Below are the code and all the weights of a small trained network. Each question names an input and a class and asks about switching units off, where a switched-off unit gives its printed mean instead of its output.

import numpy as np


def w(rows, s, z=0):
    codes = np.array(rows[::2]) - 128.0
    scale = np.full(codes.shape[1], s)
    scale[-1] = z or s
    return codes * scale


def f(y):
    return np.maximum(y, 0)


def log_softmax(a):
    a = a - a.max(-1, keepdims=True)
    return a - np.log(np.exp(a).sum(-1, keepdims=True))


def net(x, mask):
    res = np.array(x, float).reshape(1, 6) / 4 @ E
    y = f(res @ A[0][:, :-1].T + A[0][:, -1])
    res = res + np.where(mask, y, B[0][:, -1]) @ B[0][:, :-1]
    return log_softmax(res[-1] @ U[:, :-1].T + U[:, -1])


A, B = {}, {}
E = w([
[213,114,31,9,159],'x0',
[125,128,129,127,130],'x1',
[122,66,150,156,248],'x2',
[131,130,128,126,129],'x3',
[16,120,120,56,119],'x4',
[159,60,213,71,82],'x5',
],0.012)
A[0] = w([
[88,228,53,135,127,56],'N0',
[151,64,149,89,41,75],'N1',
[158,117,49,75,153,57],'N2',
[125,169,16,170,165,11],'N3',
[70,82,116,95,155,100],'N4',
[151,145,82,103,8,11],'N5',
[146,41,154,132,222,16],'N6',
[239,123,137,194,156,88],'N7',
[177,36,198,66,114,3],'N8',
[128,57,106,134,188,15],'N9',
[180,92,90,62,116,47],'N10',
],0.012,0.0047)
B[0] = w([
[155,110,156,100,183,230],'N0',
[200,160,184,121,181,217],'N1',
[89,60,184,205,70,234],'N2',
[130,172,202,119,237,227],'N3',
[145,54,41,53,81,192],'N4',
[122,226,1,154,110,221],'N5',
[177,243,42,191,101,240],'N6',
[101,16,100,12,67,250],'N7',
[169,166,195,125,200,241],'N8',
[143,178,96,152,78,192],'N9',
[58,84,175,194,102,226],'N10',
],0.01,0.011)
U = w([
[169,189,64,182,104,94],'0',
[173,149,197,119,206,58],'1',
[52,90,212,246,61,106],'2',
[117,95,98,6,91,152],'3',
[136,129,133,126,118,246],'4',
],0.011,0.012)

Each question gives the input, the list of numbers given to net, and the class t.
The units are the neurons (one row each of A and B). Each row of codes is followed by its name. A weight is (code - 128) times the scale printed after its matrix; where a second scale follows, it is the last column's (A, B and U).
mask holds one flag per neuron, in row order. A switched-off neuron (its flag False) gives its mean, the last column of its row in B, instead of its output. The means were averaged over made-up inputs and are rounded, as every weight is.
A unit's drop is (log p(t) with every unit on - log p(t) with that unit switched off) / (log p(t) with every unit on - log p(t) with every unit switched off).
The circuit of an input: a set's keep is (log p(t) with only the set's units on - log p(t) with every unit switched off) / (log p(t) with every unit on - log p(t) with every unit switched off). Starting from all 11 units, units are removed one at a time, each time the one whose removal leaves the highest keep (on an exact tie, the one counted first), for as long as the keep stays at least 0.8.
circuit, biggest first: the units of the circuit, biggest drop first
most important unit: the unit with the biggest drop
top k neurons: the k neurons with the biggest drops, biggest first
drop of u: that unit's drop, to one decimal
input [-6,2,8,5,-8,-3], class 0: most important unit => N6
input [-7,8,1,-4,-7,4], class 4: top 2 neurons => (N2, N10)
input [-1,-6,6,-2,-6,4], class 0: top 4 neurons => (N6, N9, N4, N0)
input [-5,6,5,1,8,0], class 3: top 3 neurons => (N4, N2, N10)
input [0,2,0,5,6,-5], class 3: top 3 neurons => (N4, N8, N1)
input [8,1,-4,4,1,-5], class 2: top 2 neurons => (N2, N10)
input [4,4,-8,5,7,4], class 0: top 2 neurons => (N5, N7)
input [-6,2,-2,-7,8,-5], class 3: circuit, biggest first => (N2, N4)
input [-6,-4,-4,-4,1,6], class 1: circuit, biggest first => (N1, N2)
input [1,-2,1,-2,7,-7], class 1: top 2 neurons => (N3, N7)
input [-2,2,-6,-5,4,-8], class 1: top 2 neurons => (N0, N3)
input [7,-3,3,-3,-4,8], class 1: top 2 neurons => (N8, N1)
input [-6,-4,3,-5,-6,7], class 1: top 3 neurons => (N8, N2, N10)
input [3,7,-8,4,1,1], class 0: circuit, biggest first => (N5)
input [5,5,-3,6,5,-3], class 2: circuit, biggest first => (N2, N10)
input [-7,3,-2,2,-1,-8], class 1: circuit, biggest first => (N0, N3)
input [5,2,2,7,8,8], class 1: top 3 neurons => (N8, N1, N7)
input [6,-1,8,-1,-7,-4], class 0: top 2 neurons => (N6, N9)
input [2,-5,-4,8,-6,5], class 3: top 2 neurons => (N7, N6)
input [8,1,-6,3,6,7], class 2: circuit, biggest first => (N10)
input [2,6,7,8,-3,-3], class 0: top 2 neurons => (N6, N9)
input [-1,7,-4,5,-4,8], class 1: top 2 neurons => (N1, N8)
input [1,-4,8,-2,-8,7], class 0: drop of N6 => 2.2
input [-4,3,4,7,7,-2], class 3: drop of N2 => 0.2
input [8,6,7,-1,-7,1], class 2: drop of N10 => 0.6
input [-6,5,6,-2,-7,-1], class 3: drop of N10 => 0.1
input [2,-7,-2,1,-8,-2], class 3: circuit, biggest first => (N7)
